Below are the code and all the weights of a small trained network. Each question names an input and a class and asks about switching units off, where a switched-off unit gives its printed mean instead of its output.

import numpy as np


def w(rows, s, z=0):
    codes = np.array(rows[::2]) - 128.0
    scale = np.full(codes.shape[1], s)
    scale[-1] = z or s
    return codes * scale


def norm(h):
    return h / np.sqrt((h * h).mean(-1, keepdims=True) + 1e-5)


def f(y):
    return np.maximum(y, 0)


def log_softmax(a):
    a = a - a.max(-1, keepdims=True)
    return a - np.log(np.exp(a).sum(-1, keepdims=True))


def net(x, mask):
    res = np.array(x, float).reshape(1, 2) / 4 @ E
    u = 0
    for l in range(2):
        y = f(norm(res) @ A[l][:, :-1].T + A[l][:, -1])
        res = res + np.where(mask[u : u + 4], y, B[l][:, -1]) @ B[l][:, :-1]
        u += 4
    return log_softmax(norm(res)[-1] @ U[:, :-1].T + U[:, -1])


A, B = {}, {}
E = w([
[56,151,99,208,170,2,118,129,100],'x0',
[96,116,140,126,158,126,173,139,143],'x1',
],0.0032)
A[0] = w([
[39,43,212,135,185,142,224,186,179,90],'L0N0',
[95,194,80,161,178,146,91,96,82,192],'L0N1',
[254,221,38,119,36,112,10,62,33,4],'L0N2',
[158,159,149,67,66,212,85,108,135,47],'L0N3',
],0.0047,0.0024)
B[0] = w([
[105,120,229,233,70,102,77,209,149,230],'L0N0',
[223,152,127,159,167,157,149,181,112,227],'L0N1',
[38,103,253,217,81,111,147,247,161,255],'L0N2',
[176,130,41,101,199,98,148,63,112,246],'L0N3',
],0.0052,0.0045)
A[1] = w([
[2,211,48,119,129,61,107,85,59,4],'L1N0',
[91,128,36,129,206,121,110,57,36,14],'L1N1',
[84,168,132,135,87,90,29,118,80,192],'L1N2',
[40,191,73,166,86,42,92,116,76,101],'L1N3',
],0.0055,0.002)
B[1] = w([
[255,162,101,90,165,237,177,80,162,161],'L1N0',
[118,152,223,213,163,104,94,202,57,168],'L1N1',
[222,92,98,65,126,227,77,147,156,219],'L1N2',
[157,46,69,17,138,240,240,31,121,251],'L1N3',
],0.0056,0.0032)
U = w([
[254,34,46,72,214,209,209,68,97,235],'0',
[97,39,234,197,66,132,184,225,176,182],'1',
[171,102,173,209,183,71,131,203,80,218],'2',
[58,198,67,42,69,36,25,53,168,3],'3',
[26,224,70,47,61,70,39,38,178,3],'4',
[22,225,47,50,76,67,10,63,108,3],'5',
[45,179,79,29,71,30,60,31,158,3],'6',
],0.0064,0.0043)

Each question gives the input, the list of numbers given to net, and the class t.
The units are the neurons (one row each of A and B). Each row of codes is followed by its name. A weight is (code - 128) times the scale printed after its matrix; where a second scale follows, it is the last column's (A, B and U).
mask holds one flag per neuron, layer by layer. A switched-off neuron (its flag False) gives its mean, the last column of its row in B, instead of its output. The means were averaged over made-up inputs and are rounded, as every weight is.
A unit's drop is (log p(t) with every unit on - log p(t) with that unit switched off) / (log p(t) with every unit on - log p(t) with every unit switched off).
The circuit of an input: a set's keep is (log p(t) with only the set's units on - log p(t) with every unit switched off) / (log p(t) with every unit on - log p(t) with every unit switched off). Starting from all 8 units, units are removed one at a time, each time the one whose removal leaves the highest keep (on an exact tie, the one counted first), for as long as the keep stays at least 0.8.
units of the circuit, in order: the units of the circuit, biggest drop first
k most important neurons: the k neurons with the biggest drops, biggest first
top k neurons in layer l: the k neurons of layer l with the biggest drops, biggest first
drop of u: that unit's drop, to one decimal
input [-3,3], class 2: top 3 neurons in layer 1 => (L1N3, L1N2, L1N0)
input [6,-6], class 0: units of the circuit, in order => (L1N3)
input [-3,-2], class 2: top 2 neurons in layer 0 => (L0N3, L0N1)
input [4,3], class 0: 2 most important neurons => (L0N2, L1N3)
input [4,-3], class 0: top 2 neurons in layer 0 => (L0N0, L0N2)
input [-5,-8], class 1: top 2 neurons in layer 1 => (L1N3, L1N2)
input [4,-4], class 0: 3 most important neurons => (L0N0, L1N3, L1N1)
input [-5,-7], class 1: 4 most important neurons => (L0N2, L1N3, L0N1, L1N2)
input [5,-4], class 0: 2 most important neurons => (L1N3, L0N0)
input [-3,-8], class 1: top 2 neurons in layer 0 => (L0N2, L0N1)
input [4,0], class 0: 3 most important neurons => (L0N2, L0N3, L1N3)
input [4,-8], class 1: 2 most important neurons => (L0N2, L0N3)
input [-3,-5], class 1: 2 most important neurons => (L0N2, L0N1)
input [5,2], class 0: most important neuron => (L0N2)
input [7,7], class 0: 2 most important neurons => (L0N2, L1N3)
input [3,-8], class 1: drop of L0N2 => 1.4
